Below is a small trained network, with its code and all its weights. Each question gives an input and a class and asks what happens when units are switched off, that is, made to give their printed mean instead of their output.

import numpy as np


def w(rows, s, z=0):
    codes = np.array(rows[::2]) - 128.0
    scale = np.full(codes.shape[1], s)
    scale[-1] = z or s
    return codes * scale


def f(y):
    return np.maximum(y, 0)


def log_softmax(a):
    a = a - a.max(-1, keepdims=True)
    return a - np.log(np.exp(a).sum(-1, keepdims=True))


def net(x, mask):
    res = np.array(x, float).reshape(1, 5) / 4 @ E
    y = f(res @ A[0][:, :-1].T + A[0][:, -1])
    res = res + np.where(mask, y, B[0][:, -1]) @ B[0][:, :-1]
    return log_softmax(res[-1] @ U[:, :-1].T + U[:, -1])


A, B = {}, {}
E = w([
[149,61,132,30,28,25,169,69,156],'x0',
[138,196,197,185,110,126,218,194,211],'x1',
[152,70,139,112,225,33,106,171,133],'x2',
[63,150,52,186,57,42,104,172,189],'x3',
[100,1,117,175,177,123,223,47,44],'x4',
],0.0099)
A[0] = w([
[111,153,163,125,156,175,194,69,165,224],'N0',
[180,153,89,73,190,111,108,152,75,182],'N1',
[146,179,252,67,124,107,158,127,141,133],'N2',
[145,194,122,136,111,163,124,152,155,199],'N3',
[164,145,129,201,206,133,214,130,96,167],'N4',
[100,199,82,194,102,156,139,138,116,108],'N5',
[146,98,57,89,85,168,79,63,57,234],'N6',
[235,170,207,57,53,128,144,109,151,198],'N7',
[66,172,78,152,84,156,163,120,129,185],'N8',
[57,110,190,154,170,122,192,56,78,251],'N9',
[165,91,160,152,168,148,203,149,126,80],'N10',
[216,156,201,104,94,134,153,130,131,154],'N11',
],0.011,0.0031)
B[0] = w([
[128,55,131,165,131,149,208,177,164,187],'N0',
[106,122,224,250,209,132,9,31,179,196],'N1',
[137,53,164,22,63,222,143,81,194,197],'N2',
[34,121,132,143,112,133,82,197,149,202],'N3',
[214,186,186,141,196,150,206,207,106,208],'N4',
[91,113,96,122,75,152,85,255,37,198],'N5',
[194,53,12,133,162,138,104,30,100,248],'N6',
[36,111,121,61,84,194,141,57,178,227],'N7',
[131,76,58,145,14,67,124,211,49,193],'N8',
[212,83,127,173,138,101,204,123,86,241],'N9',
[181,53,190,79,163,69,169,233,99,186],'N10',
[141,61,254,62,113,205,74,179,156,189],'N11',
],0.0071,0.015)
U = w([
[93,150,66,168,69,153,118,234,79,68],'0',
[118,152,163,196,232,179,1,124,130,193],'1',
[179,105,205,166,190,139,207,204,77,103],'2',
[100,132,93,149,67,26,160,130,145,254],'3',
[158,68,5,173,156,155,133,33,80,92],'4',
[83,47,196,86,96,220,136,114,163,82],'5',
],0.0094,0.0041)

Each question gives the input, the list of numbers given to net, and the class t.
The units are the neurons (one row each of A and B). Each row of codes is followed by its name. A weight is (code - 128) times the scale printed after its matrix; where a second scale follows, it is the last column's (A, B and U).
mask holds one flag per neuron, in row order. A switched-off neuron (its flag False) gives its mean, the last column of its row in B, instead of its output. The means were averaged over made-up inputs and are rounded, as every weight is.
A unit's drop is (log p(t) with every unit on - log p(t) with that unit switched off) / (log p(t) with every unit on - log p(t) with every unit switched off).
The circuit of an input: a set's keep is (log p(t) with only the set's units on - log p(t) with every unit switched off) / (log p(t) with every unit on - log p(t) with every unit switched off). Starting from all 12 units, units are removed one at a time, each time the one whose removal leaves the highest keep (on an exact tie, the one counted first), for as long as the keep stays at least 0.8.
circuit, biggest first: the units of the circuit, biggest drop first
k most important neurons: the k neurons with the biggest drops, biggest first
drop when u is switched off: that unit's drop, to one decimal
input [2,2,4,-7,0], class 5: circuit, biggest first -> [N2]
input [2,3,-6,-5,4], class 2: 3 most important neurons -> [N9; N4; N10]
input [-8,7,8,4,-4], class 0: 3 most important neurons -> [N5; N3; N9]
input [4,0,5,3,5], class 2: 2 most important neurons -> [N6; N7]
input [-4,-5,3,-3,5], class 2: 4 most important neurons -> [N4; N10; N7; N9]
input [-4,-5,7,3,6], class 2: 2 most important neurons -> [N4; N7]
input [-6,-6,5,3,3], class 1: 2 most important neurons -> [N1; N8]
input [0,0,5,3,-3], class 1: 2 most important neurons -> [N8; N9]
input [3,-7,-6,2,-6], class 4: drop when N6 is switched off -> 0.7
input [2,8,8,-8,-2], class 5: drop when N2 is switched off -> 0.2
input [-7,5,-2,-2,-5], class 0: drop when N5 is switched off -> 0.3
